(in the rows, 128 means zero)
Each row is followed by its class.
[108 100 117 125 147 130 133 137 115  88 156 112 111 153 102 140  95 127
 150 114 132 138 146 110 112 116 125 157 149 136  98  96  89 146 139 118
 112 136 148 140 122 137] -> Z_901
[ 77 141 138 155  98 161  75 152 163 134 111 174 190  54 135 165 110 139
 122 107 112 126  97 121 141 145 157 102 137 118 143 121 193 127  70 199
 181 110 102 132 121 134] -> Z_290
[ 87 142 139 172  89 175  69 149 166 151 115 195 211   8 185 163 118 149
 107 124  99 137  80 127 143 168 182  88 120 130 185 134 252 136  59 220
 204  91  80 140 120 125] -> Z_403
[151 112 137  77 159  99 169  92  82 110 136  93  42 220  61 117 139 128
 141 100 148 113 173 123 105  79  85 183 147 134  63 129  25 116 187  60
  47 150 182 123 137 137] -> Z_290
[143 111 141 122 151 108 143 120 113 116 102 120  80 154 116 125 122 118
 127 130 138 116 130 130 137 116 117 144 112 141 113 133 107 118 139 122
  96 137 146 147 137 112] -> Z_922
[112 127 130 145 140 140 113 154 114 129 165 136 136  97 105 161 100 132
 142 104 112 119 126  97 161 136 153 127 124 149 110 104 136 136 110 145
 143 114 126 144 117 136] -> Z_922
[ 73 127 136 148  98 146 105 167 152 154 118 158 189  61 132 148 131 133
 132 116 128 144 100 108 146 141 175 101 124 128 172 122 202 134  91 195
 176 110  94 114 112 136] -> Z_841
[104 133 128 131 117 143 106 133 136 138 114 139 148 104 108 152 127 121
 125 108 114 118 123 131 139 125 137 121 135 132 119 124 143 111 115 155
 144 123 110 128 130 121] -> Z_290
[ 92 127 132 145 105 145 108 158 144 157 129 136 176  92 128 145 130 148
 139 104 124 134 104 118 141 148 163 114 131 136 138 112 170 133 103 150
 155 118  98 124 117 128] -> Z_841
[155 114 132 102 144 119 166 118 107 103 135 112  79 160 116 101 145 125
 120 117 153 119 158 129 124 110 108 153 140 149  98 137  96 118 151  92
 112 149 159 128 130 128] -> Z_853
[104 119 120 141 116 141 117 139 147 116 121 124 146 123 133 132 116 113
 140 125 111 132 132 140 130 143 138 131 145 138 133 112 144 124 119 143
 144 126 117 121 120 110] -> Z_901
[103 135 147 135 118 137 109 130 149 118  98 154 147 102 127 153 115 129
 120 117 126 128 105 124 135 118 133 125 129 129 124 132 150 124  99 174
 140 127 118 139 134 127] -> Z_290
[ 90 120 117 139 144 148 117 143 101 115 163 129 126 120  96 172  91 154
 147 118 124 152 122  82 137 138 132 119 122 125  93  98 111 175 143 121
 134 138 126 143 120 179] -> Z_510
[131 125 137 137 133 110 128 127 133 141 111 135 109 118 124 135 136 103
 129 129 120 119 126 130 130 133 136 118 115 136 150 141 153 112 131 145
 135 121 133 120 127 103] -> Z_922
[143 131 129  90 149 112 163 121 110 145 124 101  89 192 109 130 149 107
 130 133 154 125 138 149 129 116  99 149 126 136 132 144  86 101 161  92
  93 134 129 122 132  89] -> Z_452
[120 114 130 132 149 135 115 149 100 120 152 109 104 140 109 149 101 123
 134 120 123 105 121 111 139 122 113 135 114 122 111 117  98 124 125 115
 121 117 124 154 132 117] -> Z_922
[130 111 135 131 151 129 131 123 115 132 129 143 115 113 118 127 133 133
 131 120 127 128 133 123 118 126 135 137 126 131 147 136 139 128 130 132
 124 125 132 133 132 116] -> Z_403
[116 132 127 135 144 143 109 144  96 109 175 122 119 139  78 168  94 155
 155  84 138 117 140  90 124 102 128 149 139 138  69  82  76 146 130 105
 117 127 128 153 119 150] -> Z_290
[156 111 114  90 161 112 178  96  95 119 123 106  77 185  95 112 141 138
 126 146 146 132 146 132 129 138 104 145 128 135  99 145  77 141 176  69
  84 147 163 126 142 127] -> Z_510
[ 89 136 137 138 107 135 106 133 165 149  79 166 168  84 120 147 148  98
 120 126 115 127 114 138 137 130 147 104 133 125 162 148 186 104 103 192
 167 117  98 107 127  96] -> Z_290
[100 127 130 141 138 149 119 174  95 127 189 108 141 127  88 155  89 177
 174  85 146 131 120  79 131 122 153 149 129 147  78  70 101 164 116  97
 123 125 117 148 105 154] -> Z_841
[186 102 141  79 145  89 205  81 122  97  52 110  42 196 116  58 186  86
 100 156 172 116 165 173 123 101  85 165 125 152 122 186  88  77 176  88
  68 161 158 106 149  67] -> Z_853
[166 117 134  99 153  90 176 115 127 116 110 126  91 174 112  88 152 115
 131 127 142 141 129 133 125 117 124 140 130 157 118 144  93 110 150  92
 108 142 137 107 139  97] -> Z_989
[113  98 116 121 144 131 137 129 122  97 132 107 115 161 105 132 115 106
 136 131 134 118 135 128 129 119 105 154 141 121 124 119  91 126 131 112
 107 124 130 132 130  97] -> Z_901
[ 83 114 132 163 139 170  72 166  98 107 203 151 148  86 112 181  55 186
 162  78 113 148 122  70 114 134 152 134 128 125  83  68 122 182 112 137
 149 124 118 171 114 195] -> Z_403
[108 105 141 141 148 155 117 139  94  95 162 142 109 118 124 151  73 177
 138 101 134 134 121  96 119 118 125 155 122 130  85 100  99 167 115 127
 107 132 133 179 123 169] -> Z_403
[136 106 125 105 139 107 163 104 138 102  93 112  95 165 114 102 148  92
 128 146 132 126 147 152 119 112 115 154 141 140 140 146 120 107 156 124
 100 139 153 105 131  88] -> Z_901
[136 134 128 127  96 113 152  97 171 172  34 154 153  90 161 125 193  78
  89 174 122 135 102 168 160 175 146  77 107 140 203 187 213 104 130 170
 161 119 102  82 143  78] -> Z_510
[167 121 134  96 135 108 182 108 125 115 114 126  95 147 120  89 166 104
 111 127 144 122 152 148 131 120 119 150 139 161 118 160 121 100 150 109
 112 140 154 106 134  95] -> Z_853
[117 129 127 130 120 137 129 118 136 119  96 143 138 106 136 143 124 134
 108 154 132 150  99 123 144 157 130 109 113 132 133 142 155 147 121 145
 133 132 124 124 136 135] -> Z_510
[ 88 143 127 138 120 168  98 181 149 141 155 161 198  61 133 176  97 139
 129 107 109 146 100 108 165 149 162 114 138 138 142 107 185 130  90 187
 184 114  90 131 107 137] -> Z_452
[115 123 129 132 155 130 116 143  69  87 217 106  87 194  94 153  66 179
 175  76 119 161 135  66 128 105 112 158 135 139  35  65  34 163 152  61
  98 142 137 157 117 206] -> Z_989
[108 126 133 131 126 124 120 148 128 113 142 143 141 139 129 131 104 136
 143 104 116 151 108 116 129 141 133 122 129 129 102 118 115 134 121 122
 143 133 111 125 133 146] -> Z_989
[119 123 133 143 135 137  97 143 116 124 152 139 123 105 132 155  95 151
 131 108 125 127 128 110 134 136 141 127 122 131 107 103 134 141 106 136
 142 117 141 159 123 149] -> Z_922
[129 118 138 134 124 132 128 118 149 141  75 145 135 100 152 123 164 103
  99 152 122 108  97 150 134 139 130 111 109 126 193 176 180 101 122 157
 141 110  92 126 143  64] -> Z_403
[ 72 139 120 163 122 161  87 159 124 124 162 152 173  63 123 188  87 153
 145 118 109 160 104  78 152 159 155  95 116 125 118  98 169 180 110 160
 178 120 111 134 115 182] -> Z_510
[115 106 135 136 136 138 114 129 117 126 133 145 122 115 128 139 117 145
 129 113 124 137 129 120 116 133 137 136 123 129 125 124 129 142 131 132
 126 124 122 150 129 133] -> Z_403
[108 134 123 144 131 150 114 150 119 127 157 139 162  99 118 168 105 150
 139 123 114 151 104  97 159 161 144 117 124 135 112 108 146 167 120 130
 147 121 124 127 123 155] -> Z_510
[122 134 131 145 130 146 120 153 106  99 174 130 129 117 105 146 101 137
 142 102 151 129 129  86 142 126 134 132 131 152 101  96 120 142 114 116
 140 128 122 136 112 152] -> Z_853
[ 70 135 130 144 138 182  88 182  97 100 205 138 147 117 104 191  33 190
 167  81 132 146 112  77 139 126 130 147 137 124  61  62 104 169 102 139
 129 137 119 175  96 205] -> Z_452
[157 126 123 103 127 106 184  93 155 159  47 142 127 109 133 101 203  79
  93 181 128 133 119 174 163 156 138 108 112 148 187 194 184 101 147 149
 132 126 127  80 143  56] -> Z_510
[129 123 140 114  93 111 161 125 163 174  53 139 152 102 144 102 192  95
 103 142 126 124 109 162 149 145 156 110 122 147 187 172 200  90 125 167
 146 118 105  82 127  76] -> Z_841
[129 125 133  99 155 124 147 138 100 115 154 110  89 187  89 138 114 141
 151 107 148 137 153 119 132 108 105 161 137 135  96 117  73 125 163  90
  93 143 148 129 116 144] -> Z_452
[170 120 125 113 156 102 158 113 112 138 112 115  81 150  96 113 150 107
 122 129 139 103 150 141 135 122 120 141 121 154 129 142 105 102 149  98
 104 123 147 121 132  72] -> Z_922
[132 115 116 109 155 124 157 116  87 110 152  99  92 179  88 149 125 128
 135 136 142 123 130 109 134 131  91 137 119 121 102 133  63 154 167  76
  89 134 147 130 140 133] -> Z_510
[117 113 139 140 146 142 117 136 100 112 159 139 110 126 113 143 102 165
 148  99 129 127 138 100 119 124 130 150 128 127 107 113 111 158 134 111
 123 126 135 150 119 150] -> Z_403
[136 131 130 125 128 128 144 137 132 115 120 137 129 110 119 114 141 102
 116 127 151 130 135 121 138 137 137 123 128 154 143 141 145 108 125 133
 145 129 118 116 130 102] -> Z_853
[193 115 118  86 159  86 204  81 112 133  66 104  66 183 105  87 192 104
 111 166 166 114 146 160 127 130 104 139 118 148 143 176  95 110 184  67
  79 141 150 100 152  70] -> Z_510
[103 109 139 126 136 136 136 156 109 112 146 107 118 163 103 135 101 172
 151 102 152 136 112 104 121 118 128 157 135 137  78 100  86 156 124  99
  97 140 132 155 117 147] -> Z_841
[160 111 140  99 145  88 174 109 124 106 119 124  80 194 121  98 149 121
 133 124 144 144 129 135 127 117 117 141 131 146 109 143  84 120 151  87
  97 146 153 113 138 123] -> Z_989
[ 60 138 125 177 111 179  56 179 139 122 173 171 212  30 137 204  74 165
 146 113 105 170  92  67 157 169 173  85 122 117 129  82 193 192  85 190
 203 110 100 143 113 201] -> Z_510
[115 120 130 125 124 138 120 142 122 110 153 141 131 115 128 132 113 134
 122 103 148 137 134 112 125 134 129 133 141 134 100 117 127 136 104 121
 143 129 137 138 126 150] -> Z_853
[120 123 121 125 127 132 139 117 114 129 114 124 119 130 127 146 135 132
 120 141 125 136 122 124 142 148 121 117 117 130 118 137 128 146 147 119
 129 135 126 123 136 140] -> Z_510
[ 95 120 136 128 111 138 130 157 157 152  83 140 178  90 142 130 156 109
 111 149 136 128  84 138 147 140 152 108 115 125 183 155 194 109  91 176
 162 111  84 115 133  74] -> Z_841
[194 118 130  91 163  74 180  88 105 142  89  98  47 185 106  88 174  89
 114 147 151 105 158 159 125 117 107 153 112 152 139 163  88  86 170  80
  77 132 162 114 153  62] -> Z_922
[145 116 134 121 151 108 135 126 107 132 127 106  81 162 117 125 131 120
 132 117 120 112 145 133 134 120 110 143 120 132 105 130  99 114 151  94
 112 132 144 134 136 114] -> Z_922
[152 130 138 130 120 109 126 115 150 155  75 147 121 101 150 113 157 108
 107 136 124 115 127 159 146 145 144 112 117 144 166 155 184  97 118 155
 145 115 139 120 130  91] -> Z_922
[125 128 132 126 140 123 134 146 116 100 176 128 131 156 104 134 101 140
 154 102 112 155 115  95 150 132 133 137 135 153  85 105  92 145 133 108
 123 133 133 126 123 152] -> Z_989
[174 122 133  98 158  86 177 115 131 107 103 123  91 174 107  83 159 111
 130 133 147 140 133 135 129 118 123 142 127 163 122 150  95 110 157  90
 109 145 139 101 143  85] -> Z_989
[132 122 125 120 123 126 145 108 124 140 104 136 116 132 140 132 144 134
 119 145 140 142 125 140 133 151 124 116 123 127 128 142 140 144 137 115
 124 129 141 127 130 137] -> Z_510
[117 130 133 150 123 143  95 157 118 129 169 140 145  97 122 167  96 141
 139 100 109 118 115 101 153 141 148 122 122 138 107  98 146 145 107 139
 148 104 131 143 113 148] -> Z_922
[131 110 145 130 135 131 138 112 123 118  92 146 101 122 142 118 129 141
 113 132 138 122 115 141 121 126 124 142 116 129 140 148 140 128 122 140
 104 132 128 146 136 114] -> Z_403
[137 122 135 139 135 141 127 130 123 128 117 146 127 101 129 122 134 146
 123 124 139 110 118 125 126 135 144 130 125 140 155 134 153 127 118 135
 129 121 112 136 129 107] -> Z_403
[126 120 135 112 135 123 135 125 122 101 131 127 104 142 110 119 130 121
 123 112 150 134 145 118 119 116 113 139 136 140 104 135 110 123 140 113
 122 142 147 126 132 133] -> Z_853
[181 105 137  65 148  74 227  80 111 146  43  88  54 212 102  55 227  90
 105 163 167  99 145 178 138 105 100 169 123 142 170 202 106  66 183  77
  49 137 156  86 144  37] -> Z_841
[127 117 127 153 148 155  98 156  94 126 174 138 135 104 111 153  95 171
 150  92 134 120 129  93 126 131 148 139 127 137 117  86 119 153 118 111
 135 108 107 162 118 144] -> Z_403
[179 113 143  79 150  67 194  87 135 113  68 118  63 209 121  64 167  91
 112 152 153 151 131 166 121 111  95 144 121 153 134 176  80  89 160  95
  74 151 156  99 158  83] -> Z_989
[112 165 127 143 104 154 107 162 172 164  95 171 197  42 145 147 132 116
 116 129 126 140 105 139 162 159 174  92 125 159 189 134 231 101  91 200
 195 108  78 108 105  94] -> Z_452
[164 103 114  82 182 106 175  99  59 123 165  76  43 214  79 124 129 159
 147 117 168 137 175 116 122 121  96 169 125 140  50 105  14 166 191  13
  67 153 187 149 143 150] -> Z_510
[ 93 138 140 142 104 143  92 138 155 138  73 161 166  88 140 151 125 112
 109 129 128 134 100 140 137 129 139 110 124 125 146 136 175 109  85 188
 157 115  92 133 135 110] -> Z_290
[166 108 136 106 154 112 185 109 122 142  88 131  95 131 113  86 176 114
 114 138 130 107 136 159 143 127 135 150 125 157 162 169 139 101 151 128
  98 131 136 114 140  69] -> Z_403
[ 56 134 135 167  94 164  83 186 162 156 129 164 215  34 135 160 115 144
 139 114 119 147  79 102 149 154 184  94 123 127 173 108 224 144  68 216
 193 107  79 120 108 136] -> Z_841
[136 113 133 110 136 125 152 122 114  90 115 127  95 156 121 107 129 116
 114 134 162 126 136 134 118 116 103 150 129 138 100 143 104 116 128 110
 103 144 137 135 137 115] -> Z_853
[134 121 124 118 135 127 149 110 116 123  99 130 113 132 125 140 131 127
 115 151 144 140 112 132 135 139 116 123 109 135 121 139 124 142 136 120
 111 133 133 131 139 124] -> Z_510
[134 112 140 126 138 126 139 115 120 130 118 145 106 117 125 122 141 129
 125 126 132 125 134 134 114 123 133 134 119 130 157 146 138 122 140 138
 113 125 131 125 134 116] -> Z_403
[152  91 138  98 177 120 157 109  64  94 155 104  45 207  99 109  96 172
 139 103 153 127 160 119  99  98  84 193 131 130  52 114  22 152 167  48
  46 149 171 174 138 153] -> Z_403
